Below is a small trained network, with its code and all its weights. Each question gives an input and a class and asks what happens when units are switched off, that is, made to give their printed mean instead of their output.

import numpy as np


def w(rows, s, z=0):
    codes = np.array(rows[::2]) - 128.0
    scale = np.full(codes.shape[1], s)
    scale[-1] = z or s
    return codes * scale


def norm(h):
    return h / np.sqrt((h * h).mean(-1, keepdims=True) + 1e-5)


def f(y):
    return y / 2 * (1 + np.tanh(0.7978845608 * (y + 0.044715 * y**3)))


def log_softmax(a):
    a = a - a.max(-1, keepdims=True)
    return a - np.log(np.exp(a).sum(-1, keepdims=True))


def net(x, mask):
    res = np.array(x, float).reshape(1, 7) / 4 @ E
    u = 0
    for l in range(2):
        y = f(norm(res) @ A[l][:, :-1].T + A[l][:, -1])
        res = res + np.where(mask[u : u + 4], y, B[l][:, -1]) @ B[l][:, :-1]
        u += 4
    return log_softmax(norm(res)[-1] @ U[:, :-1].T + U[:, -1])


A, B = {}, {}
E = w([
[132,130,125,129,130,136,143,126,125,128],'x0',
[130,131,124,123,131,129,128,128,129,121],'x1',
[216,18,206,59,185,146,70,78,64,158],'x2',
[132,119,117,119,127,143,130,129,146,134],'x3',
[131,127,130,134,119,127,122,119,129,126],'x4',
[87,19,104,99,107,57,166,135,107,10],'x5',
[132,76,71,234,139,243,47,227,122,92],'x6',
],0.0011)
A[0] = w([
[186,3,193,105,164,174,101,91,79,155,77],'0.n0',
[114,106,142,163,111,142,100,129,43,126,70],'0.n1',
[108,32,87,101,103,70,144,153,99,34,25],'0.n2',
[139,95,86,193,179,204,58,187,129,83,5],'0.n3',
],0.0026,0.0015)
B[0] = w([
[183,220,101,116,135,107,98,226,168,47,249],'0.n0',
[150,162,130,139,126,148,122,198,205,129,121],'0.n1',
[107,82,228,251,181,200,188,152,199,202,221],'0.n2',
[85,130,155,89,114,81,119,53,79,156,193],'0.n3',
],0.0029,0.0016)
A[1] = w([
[103,79,62,228,113,250,26,218,76,119,80],'1.n0',
[35,201,55,200,64,131,186,147,173,121,114],'1.n1',
[176,242,139,145,131,202,87,121,142,255,71],'1.n2',
[115,122,95,181,101,155,128,151,165,160,1],'1.n3',
],0.0025,0.0014)
B[1] = w([
[112,167,115,85,102,85,173,71,122,160,249],'1.n0',
[206,108,141,91,165,149,58,158,108,109,232],'1.n1',
[90,39,156,177,135,124,176,155,152,78,211],'1.n2',
[191,124,254,85,183,83,162,139,159,116,112],'1.n3',
],0.005,0.002)
U = w([
[255,179,116,88,174,146,15,208,126,64,215],'0',
[61,39,197,247,148,167,205,145,183,129,178],'1',
[78,205,73,72,67,90,133,3,74,197,3],'2',
],0.006,0.00049)

Each question gives the input, the list of numbers given to net, and the class t.
The units are the neurons (one row each of A and B). Each row of codes is followed by its name. A weight is (code - 128) times the scale printed after its matrix; where a second scale follows, it is the last column's (A, B and U).
mask holds one flag per neuron, layer by layer. A switched-off neuron (its flag False) gives its mean, the last column of its row in B, instead of its output. The means were averaged over made-up inputs and are rounded, as every weight is.
A unit's drop is (log p(t) with every unit on - log p(t) with that unit switched off) / (log p(t) with every unit on - log p(t) with every unit switched off).
The circuit of an input: a set's keep is (log p(t) with only the set's units on - log p(t) with every unit switched off) / (log p(t) with every unit on - log p(t) with every unit switched off). Starting from all 8 units, units are removed one at a time, each time the one whose removal leaves the highest keep (on an exact tie, the one counted first), for as long as the keep stays at least 0.8.
circuit, biggest first: the units of the circuit, biggest drop first
top k neurons: the k neurons with the biggest drops, biggest first
k most important neurons of layer l: the k neurons of layer l with the biggest drops, biggest first
drop of u: that unit's drop, to one decimal
input [-4,-5,6,-5,6,-2,-5], class 0: top 3 neurons	1.n0, 0.n0, 0.n3
input [-2,2,3,-6,-6,5,6], class 2: 2 most important neurons of layer 0	0.n3, 0.n0
input [-6,-7,-2,-5,-2,6,8], class 2: circuit, biggest first	1.n0
input [-4,4,-7,-8,7,-5,-2], class 0: top 2 neurons	1.n1, 0.n2
input [3,0,7,-2,-5,-8,-4], class 1: top 2 neurons	1.n2, 1.n1
input [4,3,-2,3,2,-7,8], class 2: top 3 neurons	1.n0, 0.n2, 0.n3
input [0,-8,5,-3,-4,5,6], class 2: circuit, biggest first	1.n0, 1.n2
input [-6,2,-6,7,1,4,0], class 0: top 2 neurons	1.n1, 1.n2
input [3,6,-6,-6,6,-6,-4], class 0: top 2 neurons	1.n1, 0.n2
input [-3,-7,-6,4,7,-7,-7], class 1: top 3 neurons	1.n2, 1.n0, 0.n0
input [4,-4,2,-8,-5,-4,6], class 2: top 2 neurons	1.n0, 0.n2
input [-6,2,-8,-6,0,-2,-6], class 0: top 2 neurons	1.n1, 1.n0
input [-8,3,-6,3,-2,-4,-1], class 0: top 2 neurons	1.n1, 0.n2
input [8,-3,1,-4,-6,4,7], class 2: circuit, biggest first	1.n0
input [6,-4,-7,4,3,7,3], class 0: top 3 neurons	1.n1, 1.n2, 1.n3
input [-3,2,-2,1,-2,-7,-6], class 1: top 2 neurons	1.n2, 1.n0
input [-3,8,7,1,8,-8,6], class 1: top 3 neurons	1.n2, 1.n1, 0.n3
input [2,8,4,-7,1,4,5], class 2: top 2 neurons	1.n0, 1.n1
input [-3,1,-5,3,-4,-4,-5], class 0: 2 most important neurons of layer 0	0.n3, 0.n2
input [-5,-6,1,1,-2,-4,5], class 2: most important neuron of layer 0	0.n2
input [8,-3,-1,6,-7,-1,8], class 2: drop of 1.n2	0.0
input [0,-8,-7,6,6,-8,-3], class 1: drop of 1.n2	3.0
input [5,4,-5,6,-1,-6,-4], class 1: drop of 1.n2	2.6
input [4,3,-7,-3,5,2,1], class 0: drop of 1.n1	0.8
